[-126  148 -257 -119  229 -248 -173   -9  195  146  456 -241   52  -14
   93   97 -192  119  103 -298   89  101 -327  172 -113  300  110   33
 -225  274  170  258 -135]
3
[-118   -9 -177  -98 -128  108 -118   73   17  279  106   14  154  133
  -14   85 -295  216 -440  115  207   89   66  -64 -225   19   40 -176
  177  176  117   55  112]
6
[ -72   31 -236  112  159 -292 -129  254  238   95   70  143   18   88
  -40  416   71  127 -530   87   10  249 -355  -71  201  379  118   15
 -359  -98   95  -68 -119]
5
[-272 -112 -250 -248 -117   10  116  -43  111  357  281  236  -72    8
  167  141 -274   21 -281 -138  244  172  -85   84 -277  265  -17 -223
 -180  -31 -208   49  166]
7
[-179 -123   75  -13 -273 -244 -403 -161 -103  -51  122  126  370    6
 -339 -282 -371 -140  822 -340   60  -52  -43  -58  322   10  214   27
  -78  110 -122  -34   33]
4
[ 168 -131  197  -61  185 -220  -10  -46  317  136 -213   90  -43  -98
  -36   -5 -122 -197 -208  -75 -249   51  -29  -73 -104  156   25   52
 -185 -200  216  156   11]
5
[  90   22 -156  239 -101    1  -98   98 -163 -127  166 -135   68  269
 -113 -217 -143  536 -239   54   65   33 -125  -82  122  373   27 -264
   14 -284  354 -188   93]
0
[  94  381  399  -61 -130 -240  122 -179 -203  -96 -272 -236   83  182
 -151  466  115  168 -899 -205 -102  608  -31 -508 -222   23 -304   48
  289   70  116   53 -217]
1
[  51 -267 -178  563  -97    0  168 -274  -68  -75  598  512  269  160
 -333  143 -247  201   83 -152  -44  -48  -88  -13  336   97  406  141
   68 -219   34  271 -119]
6
[-180  138 -281 -204  -30  -87  126  -29   52  202 -111 -151  120   30
   86 -108 -184  255  -67  -47  266  137  125  248 -159   92 -156  -18
 -171   73  -34  -59   98]
4
[-159   61 -379   25  232 -102   16   28   60  187  130  206   43  280
 -355  114 -229  159   58 -235  -17  319  -15   77  -37   98  223  -54
  -88  -96   18   97   -8]
3
[ -89  387   45 -116   35 -420  -55  -49   10 -102  136 -256  221 -110
   28  131   12  -23 -372  -42  -74  235   79   98  -92  359  -31  224
  -74  -34  -45   78  -71]
1
[-204  -21 -397  -11 -182   91  -41   63 -207  150  223 -152  227   70
  172  -41 -324  324 -196  -61  245  163  -28  214 -163  201  -58 -229
  159   54    7  -63  163]
3
[-225  -37 -174 -149  -64  -61 -264 -158   87   57  218 -188  147  -18
   88 -111 -425  138  697  -60  115  -59    2  101  -14   22   21  -69
  -29  415  -60 -143   38]
7
[-188  326 -305 -189  485 -299   45  114  -86  -25  167 -142  122  199
 -110  -38   88   98 -303 -140 -235   56   37  152 -100  349   29  297
 -246 -340   47  171  171]
5
[-259   81   97  108 -147 -198 -130 -358  219 -155 -140   33  194  -11
  -97  109   33  -36 -274  -22   47   69  -14  102   86  134  199  371
 -101 -305  182  -78   40]
2
[-206  198 -478 -176   48  -12  112  165  -62  279  -55 -223  -16  389
   27 -105 -211  252  151  -38 -145   22   64   17   16  -16   79  -97
 -152  289 -211   64  140]
5
[-254  -61  273   54  392 -136  252 -463  128  194 -132 -143  112  110
  -47 -336  101  -13 -346 -418  -34  595  570  144 -153   31  163  119
   -4 -518 -177  138  318]
3
[-173  -90 -259   35  163  -36  -27  243   38   88  470  -26  224  314
 -125  -63   21  140 -584 -241 -135  131  -65   92  104  203 -195  -18
 -189 -277  189 -113   87]
2
[-316  -28 -346   55  206 -485   98  389  226   14  269   76   90  510
 -254  203  167  210 -527 -437 -148   99 -617 -212  267  596   35  250
 -314 -492  118  640   78]
5
[-358 -198 -335  216  -43   52 -325 -182  403  -10 -128  218    2  160
  132 -184 -209  119   65  -55  196  -78  -99  -82   88  239  246 -140
 -262 -264   34 -341   82]
2
[ 126 -155 -139   98  315 -174  124  170   24  -47  219  -17   13   90
 -208  177  -48  160 -341 -128 -142  300 -234   30  -56  296  113  137
  -59 -239  107  -32 -102]
7
[-264  131 -282  158  296 -201  -13   67  -67 -138  243 -152  240  208
   46 -248  217  193 -575 -315  -37  243  -56  210   53  364  116  149
 -203 -637  110  -23  211]
2
[ -42  -40 -564  274  -77   99 -130  305  231 -204  376   42  -16  109
 -224 -109   14  373 -147  193   42   23 -223  245  122   51  141  -19
 -139 -142  266 -157  432]
2
[-274   85 -186  233   68 -141 -265  -75  125  127  251 -194   22  200
 -306 -160 -327  246  263 -376   27  298   55  122 -118  278  107  112
   41  139  -71 -150  161]
2
[ -86  135 -516   25 -111  -77   32  347   53  131 -288  567  327  310
 -366 -417 -514  104  245 -379  223  -72  -42  -12  -13  274  320 -498
   52 -411  182  474  -38]
1
[ -93  -55 -419   33 -179   72    3  137  -10  240  -82  198  -43  179
  -65  -70 -186  163 -260  206    4   28   -1  126   14  107   64 -185
 -223 -317    2 -120  263]
0
[ -89   58 -137   74  154 -218  -16 -202  217  105  356 -255  -27   69
  -88  144  -74  254  -76  -87   75  226  -30  105  -70  362   76  175
 -217   10   -1   58  -38]
5
[  67  193   26  -43   10 -456   61  330  268 -128 -382 -179   50  132
 -232  274  114  175 -668  238  -83  252    0 -101   44  244 -143  360
  -75 -112   83  -19 -154]
0
[-138  125 -515  200  -47  -49   63  233   51  -85  151   58  -56  157
 -366  -87   57  277   18   17   76  238  -54  315  -26  124  227    4
   26 -357  -48  160  346]
0
[  55  -21 -189  -17 -322  184  168  163 -146  130   54 -190 -119  236
 -205 -161  -20  277 -258  142    5  121  -45   22   74  -24  -36 -195
 -136  -69  -23  -95  348]
1
[ -15 -258 -223  476   -2  -49 -104   46   80  -38  -57   80  -78  140
 -121   38 -155  243 -388   52 -138  283 -239   -5  200  209  256  204
  -76 -224   53 -337  236]
3
[-283    7 -178   85  110 -325  262  -30   23   79 -195   41  509  416
  135  -81 -288  264 -691 -693    7  302 -216   25   32  277 -107  169
  212 -429  404  365 -150]
3
[-163 -183 -319  319  -18   17 -313  -33   47 -137    6   14   82  155
   24 -337 -318  174  516 -200  112 -227 -230  104  240  160  202  177
  -83  -23   86 -446  -76]
2
[ -47 -108 -214  207  195  -95 -224   -8  145 -180  170 -413  219  -21
  145   13  120  121 -659 -156 -206  398 -295   91 -193   79   44   87
  224 -289  416   57  150]
4
[-224  -71 -126  115  -16 -217   27   63  114  249  -20   65   90  178
 -323   62 -381  104  102 -234   62  326   58  181  -61  468  158  -19
   78 -158 -111    4 -155]
7
[  18  -62 -260  289    3 -277   89  431  -15  -47 -237 -119  -57  303
 -365   80  242   81 -189  126 -215  282 -172  250  237  135  137  396
   61 -677  162  179  -81]
7
[-175 -120 -399  -75  -54   38   53   85  130  136  458 -206  216  228
  396 -163 -141  163 -619 -185 -136   63  -47  -26 -167  119 -190 -316
   -4 -128   61  256  113]
6
[-163  160 -351  -31  293 -343 -134  315  -43 -189  389 -323  153   38
   80   14  228  244 -217  -90   -2   21 -473   69   46  355  248  204
 -209 -146   51  431  206]
6
[  -1  -61  274  195 -193   65 -176 -413  -44 -297 -622  312  260 -321
   75   63 -443  265   97  136  473 -253   55 -269  -77  280  -59  -45
  101  150   14 -545 -146]
0
[  24  -30  -14  198  155 -127 -285   80   73  104  155 -145   -8  131
 -114    6  -85  191  -51   -7   -9 -150 -256  -75  291  166  -36  334
 -339  211  255  -57  -46]
3
[-271  191 -381 -102  -15   57   60  190  -58  252  -49 -223  197  279
 -108    7  -36  215 -294 -137   60  177   43  169 -107 -138 -219   20
   78  150   68  144   99]
4
[ 112   72 -301 -135  489 -166  204   64  206   74  360  -41  -73   50
 -170  406  323  -27 -381   22 -131  220 -162   33  -98 -176   27  419
 -316  -29    4  370  -65]
1
[-209  -45 -142 -502 -175  -17  168  -29   60  124  103 -377  137  157
  -82   52  -26   42 -331  -42   98  271  262  214 -431   52 -271  -91
  120 -271  -14   15   23]
2
[-336 -147 -714  250  277  -74  -44  110  206   99  591  334   26  286
  168 -128 -199  271 -197 -129   48   13 -142  246   78  503  301  -26
 -210 -457   63 -130  190]
2
[ -79  228 -332 -174  269 -195   39   53  168  104  360 -154   13   72
  -82 -147   18   36  -10 -105  -23   -8  -57  323  -19   35   37  357
 -338  -43  118  214  156]
1
[   8  -31   -2 -161  -39  -75  233 -111 -100   32  337  106  134  332
 -328 -319 -236 -119 -122 -684 -265  231   -4   51  -53 -196  -73  175
   60 -249  137  168   73]
7
[-245  -20 -508  -34  -53  258  -90  271 -296  100  347 -240  121  338
   47 -327 -149  299  -15   12  -39   75   16  150   55 -106  106 -242
  109   80  -55 -175  418]
7
[  60   61  194  172  100 -323   87  116  135   -5  -59    9  -73  -36
  205  249  202 -111 -685    2 -339  159 -166 -113  128  188  -23  258
  -71  -61    4  110  -60]
0
[-461 -192 -473  201  400  -21 -207  -30   32  -49  212 -149  695  382
  133 -188  214  -91 -410 -385 -305  155 -112  126  199 -110  369   29
  224 -734  329  528  125]
5
[-204  -74 -409  187  227  -69  -35 -129   32  189  488  300  199  241
  -59  128 -393  285 -266 -266   66  141 -239  -85   43  383  271  -19
 -135  -33   47  -18   54]
1
[ 105 -158  298   17   30 -115   84  -69  116   38  -66  398   23 -267
 -228   89 -210 -219 -101   10   67   64  116  107  -38  138  169  261
  -33  -39  -71 -146    1]
7
[ 284  -89 -246  167   71  -15   11  103   84   84  146  339 -201   29
 -538   95 -189   92  311  181   11  -45   69   96  -52  188  237   16
 -258 -194   32  -71 -126]
2
[  86  124 -153  173   67 -153  -59  314  -56  -73  408   10   66   23
  -12   23   37  234 -443 -115 -112   66 -415  -81  168  183   -9   24
 -267  100  179  192  266]
7
[-320   24 -429 -327    1   -8  -57  320 -114  346  342    2  153  237
  210  -36 -253  -60 -254 -102  -92 -100  -81   -6 -103  168   95 -158
  -73  158 -195  248  157]
7
[-248  167 -481  453  180  -64  -60  354 -173  -89  263   18  163  383
  110 -315   40  412 -207  -72 -169    8 -203   68  586  182  376   44
 -116   66   27 -190  307]
4
[-169   52 -165 -145   51  254  217  -88  -90  216  209   46  -94  260
  -93  -37  127  225 -270   48   62  -80   86  -19   -9  -33  -26 -185
 -219  -73   67  113  284]
4
[-145  -97 -299  267  210  -55 -432  197  -16   93  407  131  178   93
  -23  -16 -316  217 -610  -54   37  -45 -275 -111 -110  596  241   -1
  -24 -167  195  -48  167]
6
[ -45  149 -364   60  217   27   24  227  -24  -71  263  -54   75  177
 -405  -69   45  106 -229 -307  -24  199 -246  149 -116   61  189  101
   50 -156  149  209  139]
1
[-285   11 -450   43  394 -226  -10  116   24  -82  425  -90  169   28
   42  165   55   37 -129 -442   19  282 -326  210 -152  325   69  210
  -85 -200 -162  192 -107]
7
[-172   62 -396  100  190 -277  202  155   37 -228  546  160  109   -1
  104  194  180  120 -215 -108  -57  -10 -428  162  203  223  385  339
 -117  -75 -138  380  204]
0
[ -23  -36 -446  249  234  139  -41  127  105  -82  129   68   33  113
 -104 -114   14   11 -176  -83  -58 -134  -41  137  -75  148  130  132
  -27 -280   61   65  -58]
5
[-333  117 -242 -249  242  -59   29  112  -42  181  211 -480  144  275
  324  105  166  268 -508  -75  -40   32 -142  -87   32   92 -196   16
 -253  213   -9  228  138]
3
[ -41   65   99  125  -83 -274   11   39   41   -4 -174  324  179  -70
 -126  234  -97 -106 -373  159   20  131   28   66   85  241  271  285
  226 -248  108   83  -23]
1
